Here is a tiny trained network, its code and every weight. The questions are about switching its units off for an input and a target symbol, where a switched-off unit gives its printed mean instead of its output.

import numpy as np


def w(rows, s, z=0):
    codes = np.array(rows[::2]) - 128.0
    scale = np.full(codes.shape[1], s)
    scale[-1] = z or s
    return codes * scale


def norm(h):
    return h / np.sqrt((h * h).mean(-1, keepdims=True) + 1e-5)


def f(y):
    return y / 2 * (1 + np.tanh(0.7978845608 * (y + 0.044715 * y**3)))


def softmax(a):
    e = np.exp(a - a.max(-1, keepdims=True))
    return e / e.sum(-1, keepdims=True)


def log_softmax(a):
    a = a - a.max(-1, keepdims=True)
    return a - np.log(np.exp(a).sum(-1, keepdims=True))


def net(x, mask):
    ids = ['αεζηθλπσφω'.index(c) for c in x.split()]
    T = len(ids)
    res = E[ids] + P[:T]
    q, k, v = (norm(res) @ M[0].T for M in (Q, K, V))
    z = softmax(np.where(np.tri(T) > 0, q @ k.T / 3**0.5, -1e9)) @ v
    res = res + np.where(mask[0], z, O[0][:, -1]) @ O[0][:, :-1]
    y = f(norm(res) @ A[0][:, :-1].T + A[0][:, -1])
    res = res + np.where(mask[1:9], y, B[0][:, -1]) @ B[0][:, :-1]
    return log_softmax(norm(res)[-1] @ U[:, :-1].T + U[:, -1])


Q, K, V, O, A, B = {}, {}, {}, {}, {}, {}
E = w([
[170,123,145,115,125,101],'α',
[155,136,146,111,127,72],'ε',
[202,150,210,37,121,48],'ζ',
[136,114,140,77,166,134],'η',
[134,146,153,27,132,150],'θ',
[216,94,146,102,155,164],'λ',
[200,75,212,189,103,99],'π',
[159,233,127,156,45,99],'σ',
[101,46,246,63,205,167],'φ',
[50,160,189,162,83,83],'ω',
],0.012)
P = w([
[71,140,77,193,161,188],'0',
[147,224,166,152,206,155],'1',
[142,219,172,137,183,138],'2',
[160,209,184,82,143,58],'3',
[154,189,184,49,127,35],'4',
[171,174,187,41,113,18],'5',
[169,164,171,44,117,13],'6',
[147,147,158,48,129,2],'7',
[151,142,152,60,134,12],'8',
[159,140,158,44,108,16],'9',
[151,125,154,55,116,22],'10',
[153,113,165,56,109,34],'11',
[155,117,166,55,117,30],'12',
[160,137,162,60,116,24],'13',
],0.0095)
Q[0] = w([
[197,206,206,79,134,166],'head 1',
[39,150,6,138,80,150],'head 1',
[123,61,25,122,118,182],'head 1',
],0.011)
K[0] = w([
[77,2,85,185,53,140],'head 1',
[180,173,193,129,227,88],'head 1',
[173,207,241,133,148,103],'head 1',
],0.0087)
V[0] = w([
[145,63,175,198,213,133],'head 1',
[244,66,104,86,136,254],'head 1',
[228,173,11,199,112,59],'head 1',
],0.0093)
O[0] = w([
[98,7,100,208,199,147,202],'head 1',
[178,155,41,158,210,124,180],'head 1',
[240,113,112,120,54,211,2],'head 1',
],0.015,0.0063)
A[0] = w([
[140,92,142,212,196,149,117],'neuron 1',
[189,144,149,51,107,90,185],'neuron 2',
[34,65,132,146,152,132,255],'neuron 3',
[248,80,64,140,172,157,64],'neuron 4',
[195,94,41,77,151,23,135],'neuron 5',
[173,73,128,105,48,204,25],'neuron 6',
[106,178,77,208,198,142,113],'neuron 7',
[138,59,111,40,113,75,187],'neuron 8',
],0.013,0.0034)
B[0] = w([
[166,153,158,77,85,98,233],'neuron 1',
[196,166,148,203,175,154,198],'neuron 2',
[176,146,125,135,74,56,254],'neuron 3',
[32,188,114,221,158,68,203],'neuron 4',
[120,146,3,103,90,41,241],'neuron 5',
[41,122,116,98,142,180,170],'neuron 6',
[163,74,148,43,83,244,228],'neuron 7',
[151,153,169,116,181,125,199],'neuron 8',
],0.012,0.0089)
U = w([
[37,153,117,232,135,151,42],'α',
[69,32,114,90,86,199,145],'ε',
[194,182,209,186,186,87,1],'ζ',
[227,45,98,3,109,90,44],'η',
[76,215,113,24,173,126,127],'θ',
[200,96,58,129,205,166,205],'λ',
[228,61,140,208,106,72,171],'π',
[163,202,94,121,25,140,202],'σ',
[117,39,164,105,227,96,175],'φ',
[59,152,156,108,22,79,160],'ω',
],0.012,0.0072)

Each question gives the input, a string of symbols that net reads in full, and the target symbol t.
The units are the heads (3 rows each of Q, K, V and O) and the neurons (one row each of A and B). Each row of codes is followed by its name. A weight is (code - 128) times the scale printed after its matrix; where a second scale follows, it is the last column's (O, A, B and U).
mask holds one flag per unit, heads first, then neurons. A switched-off unit (its flag False) gives its mean, the last column of its rows in O or B, instead of its output. The means were averaged over made-up inputs and are rounded, as every weight is.
A unit's drop is (log p(t) with every unit on - log p(t) with that unit switched off) / (log p(t) with every unit on - log p(t) with every unit switched off).
The circuit of an input: a set's keep is (log p(t) with only the set's units on - log p(t) with every unit switched off) / (log p(t) with every unit on - log p(t) with every unit switched off). Starting from all 9 units, units are removed one at a time, each time the one whose removal leaves the highest keep (on an exact tie, the one counted first), for as long as the keep stays at least 0.8.
circuit, biggest first: the units of the circuit, biggest drop first
top k neurons: the k neurons with the biggest drops, biggest first
drop when u is switched off: that unit's drop, to one decimal
input ε σ α θ ω ε ζ ε ζ π ε θ ε α, target ε: circuit, biggest first	head 1; neuron 6
input π ζ θ η λ σ ε σ σ η θ ζ, target π: circuit, biggest first	head 1
input ε λ α η λ η σ π α η, target ε: circuit, biggest first	head 1; neuron 6
input η ε α ε π π θ θ, target η: circuit, biggest first	head 1; neuron 4; neuron 7; neuron 3
input α α σ π λ ε ω ε α λ θ α σ, target α: circuit, biggest first	head 1; neuron 4; neuron 6
input α ε ζ π ζ φ ε, target α: circuit, biggest first	neuron 4; head 1
input ζ α φ λ η η θ ζ η π α θ η θ, target ζ: top 2 neurons	neuron 2; neuron 7
input α π φ σ ζ σ ω η ζ λ, target α: top 3 neurons	neuron 4; neuron 6; neuron 3
input π θ α α ζ θ α η θ π θ, target π: circuit, biggest first	head 1; neuron 3
input π π α η φ ζ ζ η, target π: circuit, biggest first	head 1; neuron 3
input ε θ π π λ λ φ α π π ε, target ε: circuit, biggest first	head 1; neuron 6
input σ η π π ζ σ η σ η π ζ θ, target σ: top 2 neurons	neuron 2; neuron 7
input λ λ π λ λ, target λ: top 2 neurons	neuron 7; neuron 3
input ω ε α α η λ θ θ, target ω: circuit, biggest first	head 1
input η ζ ζ, target η: top 2 neurons	neuron 7; neuron 4
input ε π π ω π θ σ, target ε: top 2 neurons	neuron 6; neuron 3
input φ σ α θ α ζ φ ω θ θ θ ω ω π, target ω: top 2 neurons	neuron 3; neuron 2
input σ π η ε σ λ η σ θ θ α σ ζ α, target σ: drop when neuron 2 is switched off	0.1
input θ θ φ, target θ: drop when head 1 is switched off	2.3
input φ λ θ ω ζ ζ, target φ: drop when head 1 is switched off	0.9
input π ζ α σ α η π φ ζ α α η π σ, target π: circuit, biggest first	head 1
